135  130  120   99  138  113  123  140  144  122  134  133  132  146  126  126
130  128  129  126  138  118  125  124  136  127  120  131  135  137  137  124
135  121  115  109  141  112  124  129  134  111  141  126  122  150  127  131
113  135  120  154  145  126  131  117  117  136  120  119  119  134  130  125
120  127  112  115  117  124  123  150  125  118  132  118  119  135  110  127
-> 120

139  133  125  136  135  130  125  128
113  132  102  127  131  131  114  133
125  132  110  136  143  136  119  141
142  124  154  128  124  124  142  122
115  128  107  130  135  131  118  140
121  126  130  118  113  122  130  119
116  132  103  129  136  134  115  137
122  123  138  115  110  119  135  118
122  127  115  134  138  131  122  142
-> 125

106  127  128  149  126  141  122  124  140  131
148  128  110  118  154  108  127  143  111  114
117  111  130  101  128  110  140  140  150  144
131  106  113  131  129  137  134  115  105  140
103  154  103  122  125  109  103  151  146  137
119  134  154  135  111  131  109  150  119  149
102  148  111  111  132  125  108  148  149  104
108  131  149  134  102  150  136  148  112  115
112  120  144  105  150  104  151  146  144  152
152  106  102  119  145  113  151  110  105  136
-> 128

105  141  116  122  111  135  116  147
151  115  140  134  145  121  140  109
116  149  127  111  110  146  106  136
138  128  149  122  132  134  126  115
132  113  121  147  139  109  144  128
140  108  130  145  146  111  149  120
123  143  134  109  116  147  111  129
137  108  126  148  144  108  149  123
105  141  116  122  111  135  116  147
137  109  126  148  143  107  149  123
105  141  116  122  111  135  117  147
141  108  130  144  146  112  149  119
-> 116

136  112  119  137  104  135
140  105  155  105  110  126
140  130  115  103  130  137
108  109  154  114  147  101
136  152  127  143  102  123
101  120  129  117  103  108
-> 119
---
[123 110 116 134 106 116] ==> 116
[115 144 118 141 107 128 103] ==> 103
[123 144 150 134] ==> 134
[114  98 154 118 135 127 134] ==> 134
[131 132 108 107 108] ==> 108
[122 129 108 107 119 106] ==> 106
[123 129 134 103 145] ==> 145
---
(130, 106, 128, 117, 158, 111, 143) | 117
((126, 107, 115, 122, 131, 117), (126, 138, 141, 134, 119, 137)) | 117
(121, 131, 144, 149) | 144
(102, 112, 101, 155) | 112
((122, 133, 138, 137, 114), (148, 136, 127, 136, 152)) | 127
((144, 138, 144, 153), (112, 118, 99, 136)) | 118
(114, 121, 129, 101, 142, 119, 130) | 119
---
[114, 136, 143, 142, 153, 135, 101] gives 114
[99, 118, 153, 132, 132, 127, 106] gives 99
[105, 118, 135, 125, 135] gives 105
[105, 132, 101, 133] gives 105
[140, 119, 102, 131, 157] gives 140
[120, 156, 125, 136] gives 120
---
[[113 134 106 136 120 144]
 [122 128 125 131 128 133]] out 106

[[124 141 156 140 124 134]
 [120 112 146 132 102 144]] out 156

[[131 115 104 114 123 140 113]
 [139 119 102 126 120 139 123]] out 104

[[143 144 149 137 134 127]
 [124 123 120 121 138 107]] out 149

[[146 149 140 114 153]
 [129 142 137 133 141]] out 140

[[151 123 128 126 147 142 113]
 [146 135 119 133 129 112 150]] out 128

[[108 132 115 144]
 [150 105 136 119]] out 115
---
[156 110 112 134 150] gives 150, 156

[149 122 130 142 113 144 125] gives 125, 149

[137 112 119 144 107 129 112] gives 112, 137

[121 123 127 111 145 142 105] gives 105, 121

[115 112 100 139] gives 139, 115

[[155 130 116 137]
 [144 127 122 135]
 [145 134 123 134]] gives 137, 145
---
[106 125 130 125 119 135] ==> 125
[131 119 101 118 131 132] ==> 119
[155 148 110 135 104  99] ==> 148
[134 135  98 129 145 126] ==> 135
[126 111 116 116 115 102] ==> 111
[142 115 113 116 111 152] ==> 115
[131 138 156 126 142 131] ==> 138
[107 135 147 139 105 123] ==> 135
[105 103 110 121 137 146] ==> 103
---
[[112 137 133 134 129 154]
 [122 109 110 124 111 132]
 [122 114 128 121 136 132]] 121

[110 125 125 150 146 132] 150

[[110 102 125 132 136 100]
 [114 108 129 133 127 106]
 [107 114 126 132 125 103]] 132

[[130 134 132 104 129 125 126]
 [130 112 113 139 130 133 127]
 [137 102 121 138 130 127 134]] 130

[[145 132 142 128 124]
 [115 134 103 134 126]] 103

[139 106 128 108 117  99 145] 117

[[136 140 139 151 123 150]
 [135 145 139 153 105 146]
 [127 131 133 144 118 140]] 144
---
[141 128 102 147 123 111] yields 141
[147 105 133 111 128 144] yields 147
[121 150 140 134] yields 121
[157 141 139 129 114 150 128] yields 157
[113 103 128 110] yields 113
[123 105 125 128 127] yields 123
---
Q: [127 122 156 126 117]
A: 117
Q: [123 126 100 132]
A: 132
Q: [156 121 136 143 121 122]
A: 122
Q: [123 147 140 120 150 109 117]
A: 117
Q: [123 121 154 130]
A: 130
Q: [101 109 129 119 133]
A: 133
Q: [144 112 127 154 127 101]
A: 101
Q: [126 154 124 109]
A: 109
Q: [134 104 135 134]
A: 134
Q: [142 139 124 151 125]
A: 125
---
Input:
[[ 99 122 147 132]
 [151 117 144 108]]
Output: 147

Input:
[[131 115 149 113 118]
 [100 113 142 131 118]]
Output: 113

Input:
[[101 119 123 119]
 [126 126 129 128]]
Output: 123

Input:
[[139 139 128 105 106 101 101]
 [120 123 121 108 128 113 123]]
Output: 101

Input:
[[129 133 133 106 129]
 [146 112 130 115 106]]
Output: 106

Input:
[[124 133 116 156 100 122]
 [151 138 139 131 134 139]]
Output: 100
---
Input:
[[139 133 106 120 142 120 105]
 [134 133 129 127 137 125 124]
 [122 121 134 147 120 129 110]]
Output: 134

Input:
[[106 142 126 127 127 123 135]
 [117 111 135 122 125 128 145]
 [125 134 124 140 132 125 128]]
Output: 124

Input:
[[137 152 107 122 133 105 134]
 [148 140 122 117 135 110 139]
 [130 149 124 124 113 136 117]]
Output: 124

Input:
[[107 146 153 109 129 128 129]
 [107 146 130 134 122 134 131]
 [107 142 128 139 122 124 128]]
Output: 128

Input:
[[127 142 135 121 128 133 139]
 [112 137 130 143 126 102 107]
 [122 106 127 131 123 137 130]]
Output: 127

Input:
[[129 123 155 128 133 112 127]
 [128 123 154 120 137 112 120]
 [130 127 152 125 132 111 120]]
Output: 152

Input:
[[134 144 133 133 130 136 147]
 [144 116 127 118 121 141 137]
 [135 107 129 128 132 127 125]]
Output: 129
---
[155 103 141 133] Out: 133
[119 137 146 138 118 154 149] Out: 119
[125 145 106 119 130] Out: 119
[147 137 142 132 152] Out: 137
[139 110 112 117 155 152] Out: 112
[119 113 110 128  99 103] Out: 103
